Below is a small trained network, with its code and all its weights. Each question gives an input and a target symbol and asks what happens when units are switched off, that is, made to give their printed mean instead of their output.

import numpy as np


def w(rows, s, z=0):
    codes = np.array(rows[::2]) - 128.0
    scale = np.full(codes.shape[1], s)
    scale[-1] = z or s
    return codes * scale


def f(y):
    return np.maximum(y, 0)


def softmax(a):
    e = np.exp(a - a.max(-1, keepdims=True))
    return e / e.sum(-1, keepdims=True)


def log_softmax(a):
    a = a - a.max(-1, keepdims=True)
    return a - np.log(np.exp(a).sum(-1, keepdims=True))


def net(x, mask):
    ids = ['αβδμξστψ'.index(c) for c in x.split()]
    T = len(ids)
    res = E[ids] + P[:T]
    u = 0
    for l in range(2):
        q, k, v = (res @ M[l].T for M in (Q, K, V))
        z = softmax(np.where(np.tri(T) > 0, q @ k.T / 4**0.5, -1e9)) @ v
        res = res + np.where(mask[u], z, O[l][:, -1]) @ O[l][:, :-1]
        u += 1
        y = f(res @ A[l][:, :-1].T + A[l][:, -1])
        res = res + np.where(mask[u : u + 4], y, B[l][:, -1]) @ B[l][:, :-1]
        u += 4
    return log_softmax(res[-1] @ U[:, :-1].T + U[:, -1])


Q, K, V, O, A, B = {}, {}, {}, {}, {}, {}
E = w([
[170,127,15,184,113,205,28,115],'α',
[89,99,120,185,198,64,43,70],'β',
[110,7,76,140,125,37,90,66],'δ',
[72,50,171,169,83,56,134,137],'μ',
[148,108,130,227,41,163,121,234],'ξ',
[123,83,71,158,55,118,131,116],'σ',
[136,94,19,164,162,116,31,56],'τ',
[16,221,68,167,69,115,138,144],'ψ',
],0.014)
P = w([
[141,137,153,88,193,146,215,102],'0',
[191,154,92,73,192,80,187,175],'1',
[104,90,98,143,133,112,188,176],'2',
[205,185,71,100,112,59,91,174],'3',
[68,107,128,45,131,145,135,92],'4',
[135,190,169,144,89,102,71,44],'5',
[127,97,10,176,158,105,143,208],'6',
[74,67,108,253,131,145,191,137],'7',
[128,186,123,170,46,83,23,63],'8',
[21,107,146,100,122,191,136,57],'9',
[60,156,217,244,152,123,140,76],'10',
[34,96,105,185,201,147,185,153],'11',
],0.014)
Q[0] = w([
[84,70,60,119,79,99,77,123],'0.h0',
[204,156,226,5,155,173,140,114],'0.h0',
[134,115,77,146,127,109,128,144],'0.h0',
[101,167,142,180,89,104,49,131],'0.h0',
],0.014)
K[0] = w([
[99,187,104,122,136,123,155,152],'0.h0',
[196,8,107,180,137,106,100,155],'0.h0',
[101,156,126,92,150,144,139,112],'0.h0',
[131,218,81,95,91,77,125,161],'0.h0',
],0.017)
V[0] = w([
[146,105,184,61,129,162,97,124],'0.h0',
[53,195,11,138,64,80,249,52],'0.h0',
[207,39,237,2,189,175,46,102],'0.h0',
[202,87,236,144,220,173,12,165],'0.h0',
],0.0042)
O[0] = w([
[138,141,90,110,69,110,121,121,83],'0.h0',
[134,209,111,132,165,192,254,63,241],'0.h0',
[111,53,145,129,167,129,90,179,3],'0.h0',
[118,27,132,112,127,169,125,163,29],'0.h0',
],0.009,0.011)
A[0] = w([
[161,107,136,26,79,126,152,159,4],'0.n0',
[190,91,185,122,201,178,61,129,168],'0.n1',
[163,122,213,123,142,103,152,177,239],'0.n2',
[163,188,209,143,63,253,131,250,140],'0.n3',
],0.0066,0.0015)
B[0] = w([
[115,67,27,128,163,167,23,74,135],'0.n0',
[51,194,116,85,113,99,2,199,189],'0.n1',
[79,199,213,104,162,136,204,227,152],'0.n2',
[113,79,39,43,19,131,222,43,250],'0.n3',
],0.0066,0.0014)
Q[1] = w([
[6,73,97,167,169,213,159,115],'1.h0',
[123,111,179,152,75,150,81,53],'1.h0',
[113,163,150,73,9,115,47,32],'1.h0',
[141,133,180,206,113,140,125,118],'1.h0',
],0.012)
K[1] = w([
[45,93,153,193,81,190,105,50],'1.h0',
[145,135,121,248,91,61,112,184],'1.h0',
[145,121,43,255,141,56,150,179],'1.h0',
[185,157,116,170,43,66,61,69],'1.h0',
],0.013)
V[1] = w([
[85,214,178,179,90,215,81,171],'1.h0',
[15,130,211,109,188,16,136,63],'1.h0',
[96,164,40,149,193,85,63,69],'1.h0',
[129,115,102,132,1,130,198,123],'1.h0',
],0.0085)
O[1] = w([
[190,112,41,45,111,1,101,202,178],'1.h0',
[137,91,219,122,13,166,106,62,85],'1.h0',
[75,74,156,27,170,234,130,87,249],'1.h0',
[173,179,143,202,190,110,67,148,196],'1.h0',
],0.0097,0.015)
A[1] = w([
[173,119,91,181,163,29,111,231,40],'1.n0',
[191,173,234,187,74,179,118,44,57],'1.n1',
[53,124,174,124,126,23,155,96,254],'1.n2',
[193,169,106,64,253,163,222,198,76],'1.n3',
],0.006,0.0044)
B[1] = w([
[154,124,217,85,98,162,135,187,154],'1.n0',
[70,159,110,201,130,10,162,147,175],'1.n1',
[208,131,113,127,157,96,112,109,146],'1.n2',
[104,68,157,166,99,83,133,114,253],'1.n3',
],0.012,0.021)
U = w([
[139,123,156,176,180,189,219,132,90],'α',
[186,156,90,139,74,89,128,111,168],'β',
[109,118,155,160,64,101,129,114,162],'δ',
[74,97,72,168,134,61,146,192,159],'μ',
[96,99,148,245,124,116,160,129,2],'ξ',
[138,140,146,193,128,115,167,170,112],'σ',
[125,111,96,217,48,34,103,131,16],'τ',
[217,141,93,228,173,141,254,85,198],'ψ',
],0.006,0.0057)

Each question gives the input, a string of symbols that net reads in full, and the target symbol t.
The units are the heads (4 rows each of Q, K, V and O) and the neurons (one row each of A and B). Each row of codes is followed by its name. A weight is (code - 128) times the scale printed after its matrix; where a second scale follows, it is the last column's (O, A, B and U).
mask holds one flag per unit, layer by layer, with each layer's heads first. A switched-off unit (its flag False) gives its mean, the last column of its rows in O or B, instead of its output. The means were averaged over made-up inputs and are rounded, as every weight is.
A unit's drop is (log p(t) with every unit on - log p(t) with that unit switched off) / (log p(t) with every unit on - log p(t) with every unit switched off).
The circuit of an input: a set's keep is (log p(t) with only the set's units on - log p(t) with every unit switched off) / (log p(t) with every unit on - log p(t) with every unit switched off). Starting from all 10 units, units are removed one at a time, each time the one whose removal leaves the highest keep (on an exact tie, the one counted first), for as long as the keep stays at least 0.8.
units of the circuit, in order: the units of the circuit, biggest drop first
unit that matters most: the unit with the biggest drop
k most important neurons: the k neurons with the biggest drops, biggest first
k most important neurons of layer l: the k neurons of layer l with the biggest drops, biggest first
drop of u: that unit's drop, to one decimal
input ψ α α ψ σ δ, target β: 2 most important neurons of layer 1	[1.n1, 1.n3]
input β σ α ψ σ ψ δ α β β β α, target δ: units of the circuit, in order	[1.h0]
input ξ α α α τ, target μ: units of the circuit, in order	[1.h0, 0.h0]
input β α δ μ σ β α μ α α, target τ: units of the circuit, in order	[1.h0, 1.n1]
input ψ α α α ξ β δ α α ψ α ξ, target β: units of the circuit, in order	[1.h0, 1.n3]
input ξ σ τ μ σ, target α: units of the circuit, in order	[1.h0, 1.n3]
input ξ α μ, target σ: 2 most important neurons	[1.n0, 0.n3]
input β δ α α ξ ψ α ψ α ξ, target β: units of the circuit, in order	[0.n3, 1.h0, 1.n3]
input τ β ψ ξ ψ α ψ ψ β, target β: units of the circuit, in order	[1.h0, 1.n3, 0.n3]
input α σ α α σ σ ψ δ ψ, target β: units of the circuit, in order	[1.n1, 1.n3]
input α α τ ξ δ, target α: units of the circuit, in order	[1.h0, 1.n3, 0.h0]
input σ δ δ β, target ξ: units of the circuit, in order	[1.h0, 1.n1]
input σ ψ δ δ α δ τ ξ ξ, target ψ: units of the circuit, in order	[0.h0, 1.n3]
input ψ α β ψ ξ ξ ψ ψ, target σ: units of the circuit, in order	[1.h0, 1.n0, 0.n3]
input α σ ψ σ μ μ δ σ ψ, target ξ: units of the circuit, in order	[1.h0]
input ξ ψ σ σ σ, target ψ: units of the circuit, in order	[1.h0, 0.h0]
input α α α α α ψ ψ α δ α α, target ξ: units of the circuit, in order	[1.n1, 1.h0]
input μ ξ ψ τ α α α μ α, target ψ: 2 most important neurons of layer 1	[1.n1, 1.n0]
input δ α ξ, target ξ: 2 most important neurons	[1.n1, 0.n2]
input α α ψ ψ σ α ξ σ ξ μ, target ψ: unit that matters most	0.n3
input α ψ σ α σ ψ, target μ: 2 most important neurons	[1.n3, 0.n3]
input α ψ α δ α ξ α σ, target σ: 2 most important neurons	[1.n0, 0.n3]
input α δ ξ τ α μ σ τ μ τ, target α: 2 most important neurons	[1.n3, 1.n1]
input σ β ψ δ ξ α β β α σ τ μ, target ψ: drop of 0.n0	0.0
input β β α, target δ: drop of 0.n1	0.1
input ψ α α δ ψ μ α β, target τ: drop of 0.h0	-0.1
input μ β β α α σ ψ, target ψ: most important neuron	[1.n1]
input α ξ ξ α ξ, target σ: drop of 0.n3	0.3
input ψ α σ ξ ψ ξ σ α, target σ: 2 most important neurons	[1.n0, 0.n3]
